Below is a small trained network, with its code and all its weights. Each question gives an input and a target symbol and asks what happens when units are switched off, that is, made to give their printed mean instead of their output.

import numpy as np


def w(rows, s, z=0):
    codes = np.array(rows[::2]) - 128.0
    scale = np.full(codes.shape[1], s)
    scale[-1] = z or s
    return codes * scale


def norm(h):
    return h / np.sqrt((h * h).mean(-1, keepdims=True) + 1e-5)


def f(y):
    return np.maximum(y, 0)


def softmax(a):
    e = np.exp(a - a.max(-1, keepdims=True))
    return e / e.sum(-1, keepdims=True)


def log_softmax(a):
    a = a - a.max(-1, keepdims=True)
    return a - np.log(np.exp(a).sum(-1, keepdims=True))


def net(x, mask):
    ids = ['αβγεηλξπσφψω'.index(c) for c in x.split()]
    T = len(ids)
    res = E[ids] + P[:T]
    u = 0
    for l in range(2):
        r = norm(res)
        for j in range(2):
            rows = slice(3 * j, 3 * j + 3)
            q, k, v = (r @ M[l][rows].T for M in (Q, K, V))
            z = softmax(np.where(np.tri(T) > 0, q @ k.T / 3**0.5, -1e9)) @ v
            o = O[l][rows]
            res = res + np.where(mask[u + j], z, o[:, -1]) @ o[:, :-1]
        u += 2
        y = f(norm(res) @ A[l][:, :-1].T + A[l][:, -1])
        res = res + np.where(mask[u : u + 8], y, B[l][:, -1]) @ B[l][:, :-1]
        u += 8
    return log_softmax(norm(res)[-1] @ U[:, :-1].T + U[:, -1])


Q, K, V, O, A, B = {}, {}, {}, {}, {}, {}
E = w([
[195,10,79,136,215,129,132,151,187,118,186,117],'α',
[130,210,51,49,102,170,81,161,148,201,249,136],'β',
[120,152,106,155,139,24,202,125,140,121,61,97],'γ',
[4,156,146,171,193,150,121,204,134,164,135,55],'ε',
[196,128,113,177,144,106,103,225,157,40,231,79],'η',
[56,64,123,164,204,97,224,100,203,209,127,153],'λ',
[97,52,80,51,203,174,89,131,82,247,115,124],'ξ',
[138,190,27,106,125,91,101,67,218,216,139,165],'π',
[102,239,57,200,106,129,94,169,197,146,229,94],'σ',
[208,48,24,120,176,55,111,44,245,142,83,165],'φ',
[155,168,67,163,149,139,15,162,117,108,75,54],'ψ',
[62,93,76,135,221,213,69,151,223,223,227,106],'ω',
],0.0023)
P = w([
[147,150,146,119,102,87,159,128,82,91,125,127],'0',
[114,94,89,123,79,184,182,160,151,119,85,118],'1',
[103,92,154,105,82,117,116,175,142,95,107,202],'2',
[117,93,111,157,70,96,138,166,101,177,120,110],'3',
[163,162,218,93,148,154,127,59,152,81,109,120],'4',
[179,142,204,126,131,89,98,108,116,192,132,88],'5',
[139,132,178,218,179,109,111,134,231,79,61,138],'6',
[156,82,100,2,50,85,148,148,67,202,166,88],'7',
[89,47,103,190,98,68,108,187,168,132,101,149],'8',
],0.0043)
Q[0] = w([
[134,74,65,156,70,48,112,228,108,245,145,88],'0.h1',
[165,177,163,3,90,138,167,47,52,151,201,97],'0.h1',
[174,191,226,145,204,117,118,55,159,149,122,79],'0.h1',
[197,169,178,51,147,154,128,52,35,168,187,108],'0.h2',
[165,165,205,151,192,97,97,108,176,142,127,103],'0.h2',
[126,68,72,122,66,58,113,212,105,228,142,84],'0.h2',
],0.006)
K[0] = w([
[146,170,250,110,163,34,33,84,98,109,187,187],'0.h1',
[114,141,142,72,144,216,153,118,185,15,83,188],'0.h1',
[57,53,79,121,46,118,130,243,175,116,105,200],'0.h1',
[97,131,130,65,102,227,146,154,201,20,98,194],'0.h2',
[84,44,112,132,25,98,137,204,109,132,116,197],'0.h2',
[146,148,254,94,166,41,47,56,103,89,178,184],'0.h2',
],0.0053)
V[0] = w([
[93,158,131,124,107,184,91,176,105,153,255,132],'0.h1',
[145,145,69,25,103,108,127,99,145,205,160,157],'0.h1',
[87,49,122,150,162,157,206,111,159,141,191,160],'0.h1',
[140,73,139,75,119,145,162,142,58,120,158,128],'0.h2',
[59,179,169,141,119,111,182,151,84,180,105,137],'0.h2',
[121,102,122,129,133,178,100,131,52,194,64,98],'0.h2',
],0.0051)
O[0] = w([
[68,152,111,1,56,91,140,68,127,101,114,127,114],'0.h1',
[170,216,68,61,199,164,219,165,151,148,121,45,100],'0.h1',
[119,60,26,141,121,90,102,181,135,137,151,131,2],'0.h1',
[131,135,115,104,56,94,197,200,79,159,77,200,98],'0.h2',
[176,52,97,115,88,175,134,108,31,96,235,86,160],'0.h2',
[149,110,168,70,113,103,89,119,71,239,139,142,124],'0.h2',
],0.0049,0.0045)
A[0] = w([
[155,134,171,188,122,249,123,89,152,137,104,144,160],'0.n1',
[129,62,71,96,98,94,121,167,113,168,154,106,148],'0.n2',
[128,144,105,177,125,124,121,138,128,152,89,66,189],'0.n3',
[116,87,140,153,74,99,84,77,57,116,123,153,94],'0.n4',
[109,149,28,88,159,118,158,190,164,104,59,122,65],'0.n5',
[65,162,79,2,73,131,156,129,146,90,141,102,156],'0.n6',
[168,110,188,138,144,123,28,196,164,106,133,119,255],'0.n7',
[104,88,156,116,106,115,115,24,93,133,161,74,149],'0.n8',
],0.0045,0.0021)
B[0] = w([
[145,106,195,123,124,4,99,137,104,159,150,75,233],'0.n1',
[88,131,138,100,187,83,51,183,124,143,138,149,177],'0.n2',
[155,90,138,101,172,133,104,93,150,106,197,148,179],'0.n3',
[114,168,141,87,145,157,188,201,171,108,185,110,195],'0.n4',
[61,115,159,116,94,87,157,197,194,194,232,160,177],'0.n5',
[150,3,137,199,163,66,97,66,120,155,111,75,200],'0.n6',
[107,104,93,121,95,97,199,49,168,217,113,156,253],'0.n7',
[169,126,171,95,164,145,43,144,210,105,122,164,224],'0.n8',
],0.0044,0.0051)
Q[1] = w([
[163,77,141,137,118,58,109,165,198,149,138,68],'1.h1',
[115,184,52,136,140,204,175,96,56,85,144,156],'1.h1',
[118,224,53,109,95,145,161,74,30,73,111,200],'1.h1',
[149,209,62,110,85,185,165,91,47,67,65,157],'1.h2',
[161,217,24,169,84,175,203,175,27,83,94,152],'1.h2',
[102,102,128,124,91,198,171,144,1,121,136,153],'1.h2',
],0.0045)
K[1] = w([
[121,107,182,177,90,159,190,171,40,62,111,188],'1.h1',
[151,97,115,130,157,124,52,76,198,213,100,100],'1.h1',
[140,101,72,111,194,92,65,74,216,219,149,149],'1.h1',
[147,111,130,118,204,129,60,104,253,181,157,147],'1.h2',
[124,115,154,74,199,60,22,55,226,181,179,149],'1.h2',
[151,201,121,91,225,68,108,90,160,167,143,122],'1.h2',
],0.004)
V[1] = w([
[131,108,167,68,166,154,87,81,57,245,79,61],'1.h1',
[191,54,154,176,90,248,121,130,4,79,222,132],'1.h1',
[164,134,223,156,129,49,159,101,117,234,102,168],'1.h1',
[105,22,88,33,7,116,67,145,156,100,163,143],'1.h2',
[62,120,189,204,106,115,27,180,96,80,112,220],'1.h2',
[95,169,198,54,147,190,91,28,181,47,141,116],'1.h2',
],0.0035)
O[1] = w([
[220,127,142,75,133,57,110,226,72,56,198,140,115],'1.h1',
[106,227,170,158,167,102,98,35,64,172,189,232,147],'1.h1',
[180,124,155,67,15,170,123,135,111,55,135,156,252],'1.h1',
[27,159,91,68,169,164,254,51,50,125,167,119,170],'1.h2',
[52,72,148,91,93,189,90,76,106,142,133,207,173],'1.h2',
[48,200,123,95,220,75,48,96,219,71,214,152,158],'1.h2',
],0.0041,0.0033)
A[1] = w([
[113,133,115,179,136,101,101,83,178,41,135,118,151],'1.n1',
[40,172,127,145,197,104,123,79,126,163,151,132,220],'1.n2',
[72,112,99,129,134,254,143,74,118,198,97,160,134],'1.n3',
[100,118,133,67,157,148,170,136,167,160,135,78,155],'1.n4',
[180,81,148,135,92,213,120,175,137,163,32,87,5],'1.n5',
[183,100,133,134,97,109,103,183,211,104,74,89,192],'1.n6',
[139,81,17,170,148,151,86,149,104,121,154,154,120],'1.n7',
[137,165,152,139,133,171,103,108,107,127,163,202,75],'1.n8',
],0.0059,0.0018)
B[1] = w([
[139,63,104,130,112,145,98,175,69,155,49,117,184],'1.n1',
[166,62,69,139,90,122,120,217,98,116,70,125,244],'1.n2',
[211,158,125,166,170,223,100,153,97,35,152,97,202],'1.n3',
[176,190,188,126,32,67,127,46,122,62,140,119,195],'1.n4',
[36,169,80,102,137,44,124,156,130,154,88,224,167],'1.n5',
[83,216,100,138,164,250,151,134,76,113,152,167,255],'1.n6',
[28,203,214,139,168,61,159,1,58,112,164,162,147],'1.n7',
[115,224,169,145,109,74,119,154,179,114,118,135,179],'1.n8',
],0.0049,0.0057)
U = w([
[52,137,91,132,48,195,170,111,119,109,38,162,14],'α',
[175,210,95,108,167,155,196,120,151,82,177,53,97],'β',
[156,166,242,147,101,83,113,58,146,185,81,154,254],'γ',
[50,162,94,139,208,113,128,60,53,114,192,176,195],'ε',
[128,48,96,151,136,194,76,49,154,55,80,66,75],'η',
[213,44,134,232,132,169,144,123,51,180,162,122,73],'λ',
[202,109,89,42,112,112,164,206,24,189,103,138,4],'ξ',
[150,176,101,190,232,145,100,196,182,164,121,101,104],'π',
[76,40,94,118,126,2,83,132,175,132,136,79,195],'σ',
[75,137,65,147,112,119,160,197,199,191,110,213,43],'φ',
[136,129,168,59,91,172,70,166,132,56,210,177,225],'ψ',
[107,119,118,53,68,87,218,67,127,125,153,54,79],'ω',
],0.0064,0.0013)

Each question gives the input, a string of symbols that net reads in full, and the target symbol t.
The units are the heads (3 rows each of Q, K, V and O) and the neurons (one row each of A and B). Each row of codes is followed by its name. A weight is (code - 128) times the scale printed after its matrix; where a second scale follows, it is the last column's (O, A, B and U).
mask holds one flag per unit, layer by layer, with each layer's heads first. A switched-off unit (its flag False) gives its mean, the last column of its rows in O or B, instead of its output. The means were averaged over made-up inputs and are rounded, as every weight is.
A unit's drop is (log p(t) with every unit on - log p(t) with that unit switched off) / (log p(t) with every unit on - log p(t) with every unit switched off).
The circuit of an input: a set's keep is (log p(t) with only the set's units on - log p(t) with every unit switched off) / (log p(t) with every unit on - log p(t) with every unit switched off). Starting from the 12 units with the biggest drops (on a tie, the unit counted first), units are removed one at a time, each time the one whose removal leaves the highest keep (on an exact tie, the one counted first), for as long as the keep stays at least 0.8.
units of the circuit, in order: the units of the circuit, biggest drop first
k most important neurons: the k neurons with the biggest drops, biggest first
k most important neurons of layer l: the k neurons of layer l with the biggest drops, biggest first
heads that matter: for each layer, one digit per head in row order, 1 if its drop is at least 0.15 and else 0, layers parted by /
input ε σ ε ξ η γ ψ π φ, target λ: units of the circuit, in order => (0.h1)
input ε σ ε π ψ σ η ψ, target ε: units of the circuit, in order => (0.h2, 1.h1)
input ε η ψ π ψ ψ, target ε: heads that matter => 11 / 11
input β π ψ ψ σ α ε π, target β: 2 most important neurons => (1.n6, 1.n2)
input ω σ η ψ η, target ω: heads that matter => 10 / 01
input ψ σ ψ σ, target γ: 2 most important neurons => (1.n3, 1.n2)
input ψ σ ψ σ ψ λ ω σ, target γ: heads that matter => 11 / 00
input ω ψ ψ α ε η λ, target ω: heads that matter => 10 / 11
input ω ψ η, target σ: heads that matter => 10 / 00
input ε σ σ ξ ψ ψ ξ, target ξ: 2 most important neurons of layer 1 => (1.n2, 1.n6)
input ψ ε η σ λ ψ ψ ε ψ, target γ: 2 most important neurons of layer 1 => (1.n3, 1.n2)
input π ε ψ ε λ σ ψ ω, target π: heads that matter => 10 / 01
input σ ψ ε ω λ σ ε α, target σ: units of the circuit, in order => (1.n6, 0.h2, 1.h1)
input ψ ε α γ σ β α β ψ, target ω: heads that matter => 10 / 00
input φ ψ α π ψ α η ψ λ, target φ: heads that matter => 11 / 01
input ψ π σ ε ξ ξ ε, target ψ: heads that matter => 01 / 00
input σ ε γ ε ψ λ φ ψ π, target ε: most important neuron of layer 1 => (1.n7)
input π ε π π λ ψ ω π ε, target π: heads that matter => 10 / 11
input σ σ α ψ, target σ: 2 most important neurons of layer 1 => (1.n6, 1.n3)
input ξ ω σ, target ξ: units of the circuit, in order => (0.h2)
input λ ψ σ ε, target ε: units of the circuit, in order => (1.n7, 0.h1)
input β σ φ ψ ε, target β: units of the circuit, in order => (0.h1, 1.h2)
input φ ψ π ω ξ ψ λ, target φ: heads that matter => 10 / 11
input α λ ψ ε ψ σ ψ ε ε, target α: heads that matter => 01 / 11
input π β φ ψ ω ψ σ ε, target π: units of the circuit, in order => (0.h1, 1.h2, 0.h2)
input π ε ε ψ, target π: heads that matter => 10 / 01
input π η ψ ψ, target β: heads that matter => 10 / 00
input ψ σ η λ ε φ, target ψ: units of the circuit, in order => (1.h1, 0.h1)
input ω σ φ α ψ ε π ε σ, target ω: units of the circuit, in order => (0.h1, 1.h2)
